36.2, 32.4, 58.9, -16.0
-22.2, -18.3, -35.9, 10.5
-22.1, -18.4, -35.8, 10.3
36.2, 32.5, 58.9, -16.0
36.0, 32.4, 58.8, -15.9
35.1, 31.5, 57.2, -15.4
-22.3, -18.3, -35.9, 10.5
-22.1, -18.3, -35.7, 10.3
-22.4, -18.4, -36.0, 10.6
35.9, 32.2, 58.5, -15.8
-22.4, -18.4, -36.1, 10.6
-22.3, -18.3, -36.0, 10.6
->
-16.0, 10.5, 10.3, -16.0, -15.9, -15.4, 10.5, 10.3, 10.6, -15.8, 10.6, 10.6
58.9, -35.9, -35.8, 58.9, 58.8, 57.2, -35.9, -35.7, -36.0, 58.5, -36.1, -36.0
32.4, -18.3, -18.4, 32.5, 32.4, 31.5, -18.3, -18.3, -18.4, 32.2, -18.4, -18.3
36.2, -22.2, -22.1, 36.2, 36.0, 35.1, -22.3, -22.1, -22.4, 35.9, -22.4, -22.3

10.2, -26.2, 10.8, -10.9, 42.7, -13.3, 22.1, -34.4, 19.4, 1.7
16.4, 3.8, 20.3, 16.1, 41.5, -10.9, 7.5, -31.9, -8.5, 33.2
-10.4, 22.3, -15.8, 3.2, -48.8, 15.7, -19.7, 35.9, -13.0, -10.4
-10.3, 23.9, -13.3, 7.2, -45.5, 14.2, -21.0, 35.0, -16.5, -5.7
->
1.7, 33.2, -10.4, -5.7
19.4, -8.5, -13.0, -16.5
-34.4, -31.9, 35.9, 35.0
22.1, 7.5, -19.7, -21.0
-13.3, -10.9, 15.7, 14.2
42.7, 41.5, -48.8, -45.5
-10.9, 16.1, 3.2, 7.2
10.8, 20.3, -15.8, -13.3
-26.2, 3.8, 22.3, 23.9
10.2, 16.4, -10.4, -10.3

22.5, 46.0, -47.9, -31.8, -8.7
-21.1, 24.0, -42.6, 24.6, 8.1
32.9, 23.7, -28.9, -13.3, 17.7
41.6, -38.8, -5.4, 45.5, -41.8
-39.3, -47.0, 15.5, -24.0, -44.1
-42.0, -5.5, 33.1, 36.9, -47.9
43.2, 27.8, 23.1, 29.2, 34.0
-2.3, -39.7, -27.7, -30.5, 9.0
15.1, 0.4, -22.3, -43.1, 22.6
-31.2, 17.3, 1.2, 3.0, -17.5
-11.1, 32.9, -44.0, 33.0, -22.8
->
-8.7, 8.1, 17.7, -41.8, -44.1, -47.9, 34.0, 9.0, 22.6, -17.5, -22.8
-31.8, 24.6, -13.3, 45.5, -24.0, 36.9, 29.2, -30.5, -43.1, 3.0, 33.0
-47.9, -42.6, -28.9, -5.4, 15.5, 33.1, 23.1, -27.7, -22.3, 1.2, -44.0
46.0, 24.0, 23.7, -38.8, -47.0, -5.5, 27.8, -39.7, 0.4, 17.3, 32.9
22.5, -21.1, 32.9, 41.6, -39.3, -42.0, 43.2, -2.3, 15.1, -31.2, -11.1

16.8, -3.0, -50.9, 32.1
-16.1, 4.7, 23.6, -7.3
11.3, -4.6, -11.3, -14.6
-3.0, 15.1, 22.9, -9.1
3.1, -15.0, 1.2, 12.2
->
32.1, -7.3, -14.6, -9.1, 12.2
-50.9, 23.6, -11.3, 22.9, 1.2
-3.0, 4.7, -4.6, 15.1, -15.0
16.8, -16.1, 11.3, -3.0, 3.1

-3.8, -0.8, -4.8, -3.4, 8.8, -3.3, 6.4
2.8, 2.1, 2.4, -0.4, 4.2, -0.3, -1.9
-7.6, -3.9, -24.8, -0.2, 3.0, -5.7, -7.0
-1.6, 23.2, -16.5, 2.7, 22.4, -14.7, -4.2
-36.5, 59.3, -8.5, -3.9, 32.5, -22.9, 21.1
->
6.4, -1.9, -7.0, -4.2, 21.1
-3.3, -0.3, -5.7, -14.7, -22.9
8.8, 4.2, 3.0, 22.4, 32.5
-3.4, -0.4, -0.2, 2.7, -3.9
-4.8, 2.4, -24.8, -16.5, -8.5
-0.8, 2.1, -3.9, 23.2, 59.3
-3.8, 2.8, -7.6, -1.6, -36.5

-17.3, 33.3, 3.7, -6.8, 6.3, -44.2, -45.2, 37.0, 23.4, 27.8, -31.2, -16.3
-17.7, 32.0, 3.9, -7.9, 3.8, -46.7, -46.0, 38.0, 23.5, 27.8, -29.3, -15.9
-26.7, 26.5, 3.7, -2.1, -1.1, -54.8, -48.4, 40.0, 25.7, 32.1, -21.2, -23.5
->
-16.3, -15.9, -23.5
-31.2, -29.3, -21.2
27.8, 27.8, 32.1
23.4, 23.5, 25.7
37.0, 38.0, 40.0
-45.2, -46.0, -48.4
-44.2, -46.7, -54.8
6.3, 3.8, -1.1
-6.8, -7.9, -2.1
3.7, 3.9, 3.7
33.3, 32.0, 26.5
-17.3, -17.7, -26.7
